Below is a small trained network, with its code and all its weights. Each question gives an input and a target symbol and asks what happens when units are switched off, that is, made to give their printed mean instead of their output.

import numpy as np


def w(rows, s, z=0):
    codes = np.array(rows[::2]) - 128.0
    scale = np.full(codes.shape[1], s)
    scale[-1] = z or s
    return codes * scale


def f(y):
    return np.maximum(y, 0)


def softmax(a):
    e = np.exp(a - a.max(-1, keepdims=True))
    return e / e.sum(-1, keepdims=True)


def log_softmax(a):
    a = a - a.max(-1, keepdims=True)
    return a - np.log(np.exp(a).sum(-1, keepdims=True))


def net(x, mask):
    ids = ['ΘΛΞΠΦβδεζημστψω'.index(c) for c in x.split()]
    T = len(ids)
    res = E[ids] + P[:T]
    q, k, v = (res @ M[0].T for M in (Q, K, V))
    z = softmax(np.where(np.tri(T) > 0, q @ k.T / 2**0.5, -1e9)) @ v
    res = res + np.where(mask[0], z, O[0][:, -1]) @ O[0][:, :-1]
    y = f(res @ A[0][:, :-1].T + A[0][:, -1])
    res = res + np.where(mask[1:25], y, B[0][:, -1]) @ B[0][:, :-1]
    return log_softmax(res[-1] @ U[:, :-1].T + U[:, -1])


Q, K, V, O, A, B = {}, {}, {}, {}, {}, {}
E = w([
[95,163,158,100,167,168,87,2,16],'Θ',
[158,100,176,201,146,167,141,54,91],'Λ',
[86,97,163,152,202,164,157,61,143],'Ξ',
[107,173,85,122,164,132,149,80,137],'Π',
[41,94,93,98,203,167,137,111,132],'Φ',
[5,176,34,144,80,118,67,91,52],'β',
[81,176,177,215,135,83,149,34,196],'δ',
[122,194,172,97,171,234,130,89,31],'ε',
[25,254,116,153,64,177,158,134,118],'ζ',
[140,246,231,127,120,229,190,92,73],'η',
[48,120,129,140,188,98,87,128,179],'μ',
[180,139,144,175,126,191,129,188,134],'σ',
[92,61,123,220,158,171,60,209,129],'τ',
[96,116,135,218,151,55,38,148,182],'ψ',
[58,192,207,57,236,85,208,163,213],'ω',
],0.0099)
P = w([
[104,146,47,152,158,226,135,7,167],'0',
[109,155,109,135,166,189,110,98,150],'1',
[89,169,85,207,205,121,167,86,80],'2',
[48,182,180,167,78,212,63,56,195],'3',
[95,196,165,130,177,153,78,178,94],'4',
[63,194,138,230,221,53,164,165,18],'5',
[37,208,237,144,86,187,34,143,155],'6',
],0.011)
Q[0] = w([
[68,210,200,131,96,252,30,98,206],'h0',
[223,40,119,19,21,128,83,146,188],'h0',
],0.013)
K[0] = w([
[155,115,202,117,144,53,106,248,153],'h0',
[186,42,84,128,142,112,161,108,228],'h0',
],0.013)
V[0] = w([
[130,94,49,236,94,152,50,214,137],'h0',
[140,100,125,131,196,61,6,67,137],'h0',
],0.011)
O[0] = w([
[153,169,41,214,104,214,75,198,183,6],'h0',
[196,146,120,130,230,63,8,66,188,124],'h0',
],0.011,0.0015)
A[0] = w([
[190,157,128,169,201,113,169,134,92,63],'n0',
[164,84,218,62,68,43,173,73,100,84],'n1',
[74,17,50,72,145,121,59,143,78,129],'n2',
[61,62,56,56,184,114,121,190,177,115],'n3',
[102,124,163,160,69,104,114,111,137,203],'n4',
[99,187,157,169,212,113,144,157,57,116],'n5',
[109,59,179,138,51,140,108,121,185,151],'n6',
[214,125,57,144,121,168,66,180,179,3],'n7',
[79,30,143,63,13,101,208,164,102,46],'n8',
[88,74,157,76,148,154,139,88,47,229],'n9',
[199,208,66,52,158,134,174,132,120,134],'n10',
[89,187,129,180,31,124,148,138,160,114],'n11',
[218,106,191,128,150,194,110,123,61,155],'n12',
[191,130,132,126,78,197,78,140,237,98],'n13',
[115,101,68,176,131,96,206,140,161,189],'n14',
[251,87,116,113,139,177,116,109,41,150],'n15',
[164,38,88,148,140,2,177,165,122,95],'n16',
[171,72,95,104,182,141,181,154,78,92],'n17',
[195,56,207,156,68,130,80,174,131,148],'n18',
[97,112,174,77,110,187,188,142,64,150],'n19',
[195,136,89,63,162,103,135,154,189,228],'n20',
[48,85,103,140,52,86,113,114,84,154],'n21',
[215,164,108,144,118,182,88,132,120,214],'n22',
[197,186,149,60,184,181,146,131,99,43],'n23',
],0.0075,0.0079)
B[0] = w([
[171,135,76,77,29,137,70,142,209,141],'n0',
[146,144,118,40,71,173,11,173,130,195],'n1',
[181,153,162,62,14,214,65,28,203,136],'n2',
[38,65,169,207,9,246,89,22,158,135],'n3',
[112,178,80,138,177,131,160,116,147,176],'n4',
[169,89,80,108,116,191,110,45,145,200],'n5',
[135,159,89,107,57,165,180,191,56,145],'n6',
[198,217,187,118,184,168,238,60,153,178],'n7',
[191,110,224,222,134,98,18,47,10,181],'n8',
[169,112,85,126,152,180,193,174,109,249],'n9',
[190,242,56,117,125,99,25,168,70,136],'n10',
[153,29,150,119,195,153,109,129,111,178],'n11',
[94,73,78,128,114,67,179,102,184,157],'n12',
[158,62,168,79,132,80,92,199,115,184],'n13',
[85,174,207,111,93,132,77,251,113,157],'n14',
[140,69,75,212,53,19,152,68,176,139],'n15',
[255,107,138,114,74,95,200,87,211,134],'n16',
[67,185,210,143,87,139,162,159,239,138],'n17',
[43,183,91,74,96,136,102,13,108,135],'n18',
[119,143,161,163,111,64,136,134,180,223],'n19',
[52,119,176,66,75,79,143,178,5,156],'n20',
[147,171,159,115,94,71,188,163,230,171],'n21',
[104,82,74,163,79,64,140,178,113,194],'n22',
[108,164,127,179,154,103,92,194,251,140],'n23',
],0.0082,0.015)
U = w([
[199,78,107,113,124,130,93,85,128,38],'Θ',
[135,29,91,177,130,68,148,103,80,222],'Λ',
[146,36,153,103,254,146,179,114,58,168],'Ξ',
[127,190,72,102,174,121,162,148,3,253],'Π',
[101,121,135,139,139,240,106,82,131,87],'Φ',
[108,208,65,173,43,144,73,128,155,122],'β',
[92,219,171,173,215,117,133,35,162,88],'δ',
[112,200,100,87,105,122,221,143,240,141],'ε',
[48,172,141,187,142,133,190,153,122,173],'ζ',
[184,121,151,160,96,113,129,93,88,82],'η',
[28,62,158,150,111,52,47,117,165,167],'μ',
[100,14,65,103,57,101,108,221,69,177],'σ',
[198,104,133,144,164,202,114,156,143,18],'τ',
[147,147,141,150,171,32,108,148,150,114],'ψ',
[108,163,125,48,74,149,97,183,132,36],'ω',
],0.01,0.0045)

Each question gives the input, a string of symbols that net reads in full, and the target symbol t.
The units are the heads (2 rows each of Q, K, V and O) and the neurons (one row each of A and B). Each row of codes is followed by its name. A weight is (code - 128) times the scale printed after its matrix; where a second scale follows, it is the last column's (O, A, B and U).
mask holds one flag per unit, heads first, then neurons. A switched-off unit (its flag False) gives its mean, the last column of its rows in O or B, instead of its output. The means were averaged over made-up inputs and are rounded, as every weight is.
A unit's drop is (log p(t) with every unit on - log p(t) with that unit switched off) / (log p(t) with every unit on - log p(t) with every unit switched off).
The circuit of an input: a set's keep is (log p(t) with only the set's units on - log p(t) with every unit switched off) / (log p(t) with every unit on - log p(t) with every unit switched off). Starting from the 12 units with the biggest drops (on a tie, the unit counted first), units are removed one at a time, each time the one whose removal leaves the highest keep (on an exact tie, the one counted first), for as long as the keep stays at least 0.8.
circuit, biggest first: the units of the circuit, biggest drop first
unit that matters most: the unit with the biggest drop
k most important neurons: the k neurons with the biggest drops, biggest first
input ω ζ η η Ξ η Θ, target η: unit that matters most => n8
input ζ ζ Ξ Φ, target ζ: 2 most important neurons => [n1, n5]
input ψ τ Ξ ε, target τ: circuit, biggest first => [h0, n13]
input σ ω Θ ζ δ η ζ, target η: circuit, biggest first => [n8, h0]
input Φ μ σ, target σ: circuit, biggest first => [n22, h0]
input Π ζ Λ, target ζ: circuit, biggest first => [h0, n14, n1]
input σ Ξ ω β η ε ψ, target ψ: circuit, biggest first => [h0, n7, n13, n22]
input ω ε η Λ, target η: circuit, biggest first => [n8, h0]
input σ ψ Φ σ ψ β Λ, target ψ: 3 most important neurons => [n7, n13, n22]
input ζ ζ ω ζ, target ω: circuit, biggest first => [n1, h0]
input ζ η τ δ μ Λ ε, target μ: circuit, biggest first => [h0, n9, n7]
input δ ε Ξ Λ Π ψ ε, target ψ: 2 most important neurons => [n7, n13]
input Λ ω β Π β σ ψ, target ψ: 2 most important neurons => [n7, n13]
input τ η ε ε Ξ ζ Λ, target ζ: circuit, biggest first => [h0, n1]
input Θ Φ τ σ, target τ: unit that matters most => n7
input β η η Ξ, target η: 3 most important neurons => [n8, n19, n1]
input ε Φ η β Θ ε Λ, target ε: circuit, biggest first => [n8, n4]
input ψ δ ψ δ, target ψ: circuit, biggest first => [h0, n13, n7, n22]
input η β τ, target β: circuit, biggest first => [h0, n11]
input τ η ω, target η: circuit, biggest first => [n8, h0, n1]
input η Π Θ μ ζ δ σ, target σ: 2 most important neurons => [n13, n22]
input Ξ ε Ξ β, target ε: unit that matters most => n21
input ζ τ ψ ψ ζ ω, target ζ: 2 most important neurons => [n14, n1]
input Φ σ ω Π δ β Π, target δ: 3 most important neurons => [n1, n13, n9]
input σ Ξ η ε, target η: 3 most important neurons => [n8, n19, n1]
